Here is a tiny trained network, its code and every weight. The questions are about switching its units off for an input and a class, where a switched-off unit gives its printed mean instead of its output.

import numpy as np


def w(rows, s, z=0):
    codes = np.array(rows[::2]) - 128.0
    scale = np.full(codes.shape[1], s)
    scale[-1] = z or s
    return codes * scale


def norm(h):
    return h / np.sqrt((h * h).mean(-1, keepdims=True) + 1e-5)


def f(y):
    return np.maximum(y, 0)


def log_softmax(a):
    a = a - a.max(-1, keepdims=True)
    return a - np.log(np.exp(a).sum(-1, keepdims=True))


def net(x, mask):
    res = np.array(x, float).reshape(1, 6) / 4 @ E
    u = 0
    for l in range(4):
        y = f(norm(res) @ A[l][:, :-1].T + A[l][:, -1])
        res = res + np.where(mask[u : u + 4], y, B[l][:, -1]) @ B[l][:, :-1]
        u += 4
    return log_softmax(norm(res)[-1] @ U[:, :-1].T + U[:, -1])


A, B = {}, {}
E = w([
[183,148,253,54,80,13,92,145,135,229,181],'x0',
[102,41,206,99,157,149,126,221,178,70,152],'x1',
[141,121,177,135,106,108,9,123,141,36,107],'x2',
[137,120,87,142,139,251,53,59,161,96,168],'x3',
[175,150,139,173,58,173,147,17,102,54,41],'x4',
[42,54,59,25,64,79,180,155,75,150,97],'x5',
],0.0049)
A[0] = w([
[176,206,160,254,170,140,110,130,155,85,98,161],'L0N1',
[186,160,68,151,108,194,128,35,143,121,136,1],'L0N2',
[184,192,157,102,156,36,72,118,143,164,172,64],'L0N3',
[133,96,90,170,118,199,112,71,93,51,80,87],'L0N4',
],0.0051,0.0038)
B[0] = w([
[58,239,109,220,135,206,198,182,133,42,170,254],'L0N1',
[53,146,156,52,106,87,193,163,72,140,18,181],'L0N2',
[2,131,95,188,12,125,70,147,136,127,93,224],'L0N3',
[64,110,100,143,33,104,26,43,132,143,70,221],'L0N4',
],0.0049,0.0042)
A[1] = w([
[125,89,137,101,127,1,124,210,128,137,109,24],'L1N1',
[174,150,135,68,120,111,190,91,101,211,127,123],'L1N2',
[118,57,160,129,170,164,26,160,192,44,141,129],'L1N3',
[196,117,148,108,142,112,80,92,147,91,134,3],'L1N4',
],0.006,0.0031)
B[1] = w([
[121,107,114,77,149,96,156,116,88,173,40,239],'L1N1',
[176,60,147,132,188,143,41,143,166,115,167,210],'L1N2',
[254,68,143,82,214,132,143,135,80,164,154,253],'L1N3',
[141,156,146,79,142,109,153,139,166,87,80,132],'L1N4',
],0.0072,0.0043)
A[2] = w([
[169,133,130,140,104,84,144,93,119,75,117,2],'L2N1',
[201,165,254,156,84,80,81,114,160,95,136,135],'L2N2',
[100,78,173,86,141,17,181,203,127,96,89,98],'L2N3',
[165,91,146,108,105,70,130,173,110,75,98,57],'L2N4',
],0.0067,0.0028)
B[2] = w([
[74,87,114,105,112,141,114,166,116,152,79,141],'L2N1',
[1,176,52,160,87,152,162,143,217,76,111,209],'L2N2',
[122,178,191,112,96,98,155,77,123,153,73,255],'L2N3',
[161,162,155,85,133,99,114,95,116,122,100,180],'L2N4',
],0.0088,0.0057)
A[3] = w([
[117,142,197,139,121,29,156,211,198,254,198,59],'L3N1',
[153,218,136,175,125,42,27,165,135,164,185,184],'L3N2',
[143,121,173,71,98,66,65,140,72,178,95,173],'L3N3',
[168,192,189,157,221,159,186,167,151,101,143,1],'L3N4',
],0.0059,0.00038)
B[3] = w([
[112,83,99,85,81,129,48,44,77,76,52,246],'L3N1',
[120,176,155,91,2,125,174,65,122,114,30,188],'L3N2',
[145,132,213,123,164,75,116,116,179,157,181,253],'L3N3',
[144,132,125,105,104,83,209,189,151,211,223,199],'L3N4',
],0.007,0.0054)
U = w([
[221,31,96,138,174,174,26,112,80,129,179,1],'0',
[27,182,54,195,61,169,115,110,155,62,78,189],'1',
[167,108,108,158,242,161,157,239,171,137,253,164],'2',
[117,204,159,167,110,108,190,198,135,164,180,41],'3',
[149,97,189,49,100,49,66,76,98,156,63,171],'4',
],0.011,0.0054)

Each question gives the input, the list of numbers given to net, and the class t.
The units are the neurons (one row each of A and B). Each row of codes is followed by its name. A weight is (code - 128) times the scale printed after its matrix; where a second scale follows, it is the last column's (A, B and U).
mask holds one flag per neuron, layer by layer. A switched-off neuron (its flag False) gives its mean, the last column of its row in B, instead of its output. The means were averaged over made-up inputs and are rounded, as every weight is.
A unit's drop is (log p(t) with every unit on - log p(t) with that unit switched off) / (log p(t) with every unit on - log p(t) with every unit switched off).
The circuit of an input: a set's keep is (log p(t) with only the set's units on - log p(t) with every unit switched off) / (log p(t) with every unit on - log p(t) with every unit switched off). Starting from the 12 units with the biggest drops (on a tie, the unit counted first), units are removed one at a time, each time the one whose removal leaves the highest keep (on an exact tie, the one counted first), for as long as the keep stays at least 0.8.
circuit, biggest first: the units of the circuit, biggest drop first
top k neurons: the k neurons with the biggest drops, biggest first
k most important neurons of layer l: the k neurons of layer l with the biggest drops, biggest first
drop of u: that unit's drop, to one decimal
input [5,5,-7,3,4,-2], class 1: circuit, biggest first : (L2N2)
input [3,4,-5,-1,7,-8], class 1: top 3 neurons : (L2N2, L1N3, L3N3)
input [0,1,-2,-5,-8,-8], class 1: 3 most important neurons of layer 3 : (L3N1, L3N3, L3N2)
input [-2,-6,-4,0,1,-8], class 3: top 3 neurons : (L3N4, L3N1, L2N2)
input [0,1,-1,-7,4,-1], class 1: top 2 neurons : (L2N2, L1N3)
input [0,1,6,5,-4,4], class 0: circuit, biggest first : (L1N3, L2N3)
input [-7,2,6,-2,-7,2], class 2: top 2 neurons : (L1N3, L3N1)
input [-4,3,5,5,0,-6], class 2: circuit, biggest first : (L1N3, L3N4, L0N1)
input [-1,8,-1,-3,7,-5], class 2: 3 most important neurons of layer 0 : (L0N3, L0N1, L0N2)
input [-3,-1,7,-7,-6,-8], class 3: top 3 neurons : (L3N4, L0N1, L0N4)
input [-5,-3,6,-7,-7,-6], class 3: top 4 neurons : (L3N4, L0N1, L3N2, L2N2)
input [1,1,-5,-2,-8,-7], class 4: top 2 neurons : (L3N1, L2N2)
input [-5,-5,-1,-6,1,7], class 4: top 4 neurons : (L0N1, L2N2, L0N3, L1N2)
input [-6,3,1,8,-3,-1], class 0: circuit, biggest first : (L1N3)
input [2,6,-5,7,-4,-1], class 0: top 2 neurons : (L0N1, L2N2)
input [-1,-6,8,6,-8,1], class 0: top 2 neurons : (L1N3, L2N3)
input [-4,0,7,4,-2,-5], class 2: 3 most important neurons of layer 3 : (L3N1, L3N4, L3N2)
input [2,0,3,3,0,-4], class 1: drop of L2N2 : 0.3
input [-4,-2,-5,0,-6,-5], class 2: drop of L2N3 : 0.2
input [6,5,7,2,3,-7], class 1: drop of L2N2 : 1.1
input [-7,-5,-7,5,-8,-6], class 2: drop of L2N2 : 0.2
